Here is a tiny trained network, its code and every weight. The questions are about switching its units off for an input and a class, where a switched-off unit gives its printed mean instead of its output.

import numpy as np


def w(rows, s, z=0):
    codes = np.array(rows[::2]) - 128.0
    scale = np.full(codes.shape[1], s)
    scale[-1] = z or s
    return codes * scale


def f(y):
    return y / 2 * (1 + np.tanh(0.7978845608 * (y + 0.044715 * y**3)))


def log_softmax(a):
    a = a - a.max(-1, keepdims=True)
    return a - np.log(np.exp(a).sum(-1, keepdims=True))


def net(x, mask):
    res = np.array(x, float).reshape(1, 7) / 4 @ E
    y = f(res @ A[0][:, :-1].T + A[0][:, -1])
    res = res + np.where(mask, y, B[0][:, -1]) @ B[0][:, :-1]
    return log_softmax(res[-1] @ U[:, :-1].T + U[:, -1])


A, B = {}, {}
E = w([
[127,127,130,127,124,130,131],'x0',
[121,174,192,39,174,159,52],'x1',
[194,92,81,128,158,238,130],'x2',
[128,129,129,130,128,128,128],'x3',
[26,102,64,129,108,163,44],'x4',
[55,94,173,160,235,157,196],'x5',
[154,3,178,145,129,107,62],'x6',
],0.011)
A[0] = w([
[69,203,85,127,118,161,154,123],'n1',
[67,125,113,155,100,180,82,55],'n2',
[168,160,180,121,128,93,169,122],'n3',
[59,132,150,155,182,115,160,120],'n4',
[148,149,56,95,143,203,164,33],'n5',
[149,42,169,155,136,88,69,19],'n6',
[130,157,174,83,153,158,92,70],'n7',
[69,120,91,113,114,147,75,125],'n8',
[92,121,173,122,215,142,137,117],'n9',
[117,229,115,135,145,119,145,92],'n10',
[91,91,152,152,198,189,153,79],'n11',
[108,199,68,102,145,137,163,17],'n12',
[157,89,60,241,95,118,171,43],'n13',
[162,145,170,67,170,180,71,106],'n14',
[79,108,83,129,120,186,95,105],'n15',
[84,122,178,139,106,56,87,33],'n16',
[208,140,88,113,80,147,78,146],'n17',
[123,123,151,192,186,185,138,137],'n18',
[254,134,198,113,141,148,179,66],'n19',
[118,56,173,121,113,111,97,69],'n20',
[126,171,177,73,156,126,68,61],'n21',
[204,66,103,149,159,197,95,54],'n22',
[81,146,173,91,113,67,127,1],'n23',
[145,55,143,132,131,132,103,105],'n24',
[176,163,121,109,60,120,63,76],'n25',
[82,137,123,199,88,31,155,88],'n26',
],0.013,0.0039)
B[0] = w([
[170,159,210,148,97,139,86,219],'n1',
[112,135,94,201,173,62,84,188],'n2',
[90,121,121,153,198,90,87,201],'n3',
[127,149,115,104,66,102,174,209],'n4',
[158,157,165,41,167,168,61,210],'n5',
[208,168,193,169,83,126,126,211],'n6',
[110,70,78,203,105,200,159,191],'n7',
[64,108,130,186,212,55,84,201],'n8',
[110,127,102,106,51,86,193,212],'n9',
[188,146,178,148,115,130,86,207],'n10',
[95,135,111,90,50,70,217,216],'n11',
[207,166,228,175,78,133,77,199],'n12',
[111,63,51,181,125,244,154,252],'n13',
[143,75,111,145,139,191,163,222],'n14',
[80,101,148,168,229,63,110,199],'n15',
[106,185,150,39,161,157,58,195],'n16',
[41,142,113,70,45,61,242,234],'n17',
[83,154,110,86,84,97,185,199],'n18',
[64,86,118,196,232,37,50,249],'n19',
[205,180,198,170,104,141,96,188],'n20',
[129,29,51,189,121,248,150,207],'n21',
[135,208,161,1,193,167,59,223],'n22',
[100,151,77,28,198,171,123,182],'n23',
[214,174,175,144,84,147,78,188],'n24',
[86,137,112,105,29,63,247,222],'n25',
[92,117,83,81,150,187,91,233],'n26',
],0.0094,0.013)
U = w([
[103,149,99,116,55,33,191,93],'0',
[97,123,112,237,232,6,79,85],'1',
[137,91,57,216,125,252,141,120],'2',
[221,189,209,188,97,120,87,74],'3',
[120,183,116,15,188,162,83,255],'4',
],0.014,0.0073)

Each question gives the input, the list of numbers given to net, and the class t.
The units are the neurons (one row each of A and B). Each row of codes is followed by its name. A weight is (code - 128) times the scale printed after its matrix; where a second scale follows, it is the last column's (A, B and U).
mask holds one flag per neuron, in row order. A switched-off neuron (its flag False) gives its mean, the last column of its row in B, instead of its output. The means were averaged over made-up inputs and are rounded, as every weight is.
A unit's drop is (log p(t) with every unit on - log p(t) with that unit switched off) / (log p(t) with every unit on - log p(t) with every unit switched off).
The circuit of an input: a set's keep is (log p(t) with only the set's units on - log p(t) with every unit switched off) / (log p(t) with every unit on - log p(t) with every unit switched off). Starting from the 12 units with the biggest drops (on a tie, the unit counted first), units are removed one at a time, each time the one whose removal leaves the highest keep (on an exact tie, the one counted first), for as long as the keep stays at least 0.8.
units of the circuit, in order: the units of the circuit, biggest drop first
top k neurons: the k neurons with the biggest drops, biggest first
drop of u: that unit's drop, to one decimal
input [-5,1,-7,5,-1,3,7], class 3: units of the circuit, in order : (n6)
input [-6,0,-5,4,0,-3,4], class 4: top 2 neurons : (n16; n23)
input [-3,4,-4,1,-1,-2,-2], class 2: top 4 neurons : (n21; n22; n5; n7)
input [-1,8,-2,-4,-8,-6,-1], class 1: top 2 neurons : (n19; n3)
input [0,1,7,5,-7,4,8], class 3: top 3 neurons : (n24; n6; n22)
input [7,-6,0,-7,-1,-5,-3], class 2: top 2 neurons : (n13; n11)
input [-6,-3,8,-2,-2,-1,8], class 3: top 3 neurons : (n6; n24; n20)
input [-6,0,-7,-2,6,2,-3], class 4: top 4 neurons : (n19; n23; n16; n26)
input [-8,3,-8,4,2,-7,4], class 4: top 2 neurons : (n16; n23)
input [2,7,-5,7,-4,-5,2], class 2: top 2 neurons : (n21; n7)
input [4,-6,2,0,-2,7,-5], class 0: top 2 neurons : (n11; n18)
input [1,5,-1,-6,5,1,1], class 1: top 3 neurons : (n8; n13; n15)
input [-3,5,4,6,-3,-5,-1], class 0: drop of n26 : 0.1
input [6,0,-4,-2,-7,-2,3], class 1: drop of n6 : 0.0
input [8,1,3,5,-4,1,-1], class 1: units of the circuit, in order : (n19)
input [-2,8,-2,-2,5,2,-3], class 2: drop of n21 : 0.3
